Below is a small trained network, with its code and all its weights. Each question gives an input and a class and asks what happens when units are switched off, that is, made to give their printed mean instead of their output.

import numpy as np


def w(rows, s, z=0):
    codes = np.array(rows[::2]) - 128.0
    scale = np.full(codes.shape[1], s)
    scale[-1] = z or s
    return codes * scale


def f(y):
    return np.maximum(y, 0)


def log_softmax(a):
    a = a - a.max(-1, keepdims=True)
    return a - np.log(np.exp(a).sum(-1, keepdims=True))


def net(x, mask):
    res = np.array(x, float).reshape(1, 6) / 4 @ E
    y = f(res @ A[0][:, :-1].T + A[0][:, -1])
    res = res + np.where(mask, y, B[0][:, -1]) @ B[0][:, :-1]
    return log_softmax(res[-1] @ U[:, :-1].T + U[:, -1])


A, B = {}, {}
E = w([
[162,255,183],'x0',
[128,127,129],'x1',
[126,131,130],'x2',
[94,154,15],'x3',
[200,113,68],'x4',
[128,128,130],'x5',
],0.0098)
A[0] = w([
[195,104,155,97],'n0',
[231,63,172,101],'n1',
[98,171,83,225],'n2',
[130,87,179,167],'n3',
[120,195,154,75],'n4',
[168,79,180,3],'n5',
[172,212,175,55],'n6',
[70,149,73,237],'n7',
[122,217,117,75],'n8',
[139,116,140,63],'n9',
[145,117,158,200],'n10',
[99,120,73,152],'n11',
[139,179,150,51],'n12',
[250,106,92,119],'n13',
[145,149,15,134],'n14',
[201,146,77,58],'n15',
[73,156,144,125],'n16',
[172,113,143,114],'n17',
[161,193,124,79],'n18',
[204,121,100,73],'n19',
[160,165,126,115],'n20',
[160,92,182,176],'n21',
],0.014,0.0068)
B[0] = w([
[163,160,130,171],'n0',
[176,135,99,206],'n1',
[189,159,155,230],'n2',
[199,140,137,197],'n3',
[155,77,120,194],'n4',
[155,138,86,155],'n5',
[124,89,65,236],'n6',
[204,143,167,249],'n7',
[156,90,122,196],'n8',
[139,139,54,129],'n9',
[174,166,149,194],'n10',
[182,139,127,209],'n11',
[124,67,121,173],'n12',
[56,118,255,224],'n13',
[173,142,130,254],'n14',
[128,138,168,180],'n15',
[134,125,232,173],'n16',
[101,150,106,157],'n17',
[87,31,81,189],'n18',
[39,120,249,173],'n19',
[142,94,150,174],'n20',
[170,195,56,208],'n21',
],0.0071,0.009)
U = w([
[161,177,133,223],'0',
[162,178,137,209],'1',
[169,45,94,93],'2',
[158,201,142,184],'3',
[204,252,122,2],'4',
[100,184,225,135],'5',
[71,199,120,64],'6',
[25,174,123,35],'7',
],0.015,0.011)

Each question gives the input, the list of numbers given to net, and the class t.
The units are the neurons (one row each of A and B). Each row of codes is followed by its name. A weight is (code - 128) times the scale printed after its matrix; where a second scale follows, it is the last column's (A, B and U).
mask holds one flag per neuron, in row order. A switched-off neuron (its flag False) gives its mean, the last column of its row in B, instead of its output. The means were averaged over made-up inputs and are rounded, as every weight is.
A unit's drop is (log p(t) with every unit on - log p(t) with that unit switched off) / (log p(t) with every unit on - log p(t) with every unit switched off).
The circuit of an input: a set's keep is (log p(t) with only the set's units on - log p(t) with every unit switched off) / (log p(t) with every unit on - log p(t) with every unit switched off). Starting from the 12 units with the biggest drops (on a tie, the unit counted first), units are removed one at a time, each time the one whose removal leaves the highest keep (on an exact tie, the one counted first), for as long as the keep stays at least 0.8.
circuit, biggest first: the units of the circuit, biggest drop first
unit that matters most: the unit with the biggest drop
top k neurons: the k neurons with the biggest drops, biggest first
drop when u is switched off: that unit's drop, to one decimal
input [8,3,-8,8,6,-2], class 0: unit that matters most -> n18
input [-5,0,1,5,7,-2], class 5: circuit, biggest first -> (n13; n19; n6)
input [7,-3,-5,4,7,-6], class 2: circuit, biggest first -> (n18; n8)
input [-4,4,5,-1,7,0], class 5: circuit, biggest first -> (n13; n19)
input [7,0,-2,1,5,-6], class 2: circuit, biggest first -> (n18; n6; n8)
input [5,4,-5,1,8,0], class 5: circuit, biggest first -> (n13; n19)
input [-5,-4,2,-8,-6,-7], class 4: top 2 neurons -> (n21; n3)
input [7,3,4,-4,8,3], class 5: top 3 neurons -> (n13; n19; n15)
input [-2,5,2,-6,4,5], class 4: top 2 neurons -> (n21; n1)
input [7,3,-4,7,5,-5], class 2: drop when n21 is switched off -> 0.1
input [1,2,1,0,5,2], class 5: drop when n13 is switched off -> 0.3
input [-5,-8,-7,-1,4,0], class 3: drop when n4 is switched off -> 0.1
input [1,0,3,-7,-4,4], class 4: drop when n21 is switched off -> 0.3
input [-5,-7,-8,-2,7,-6], class 0: unit that matters most -> n1
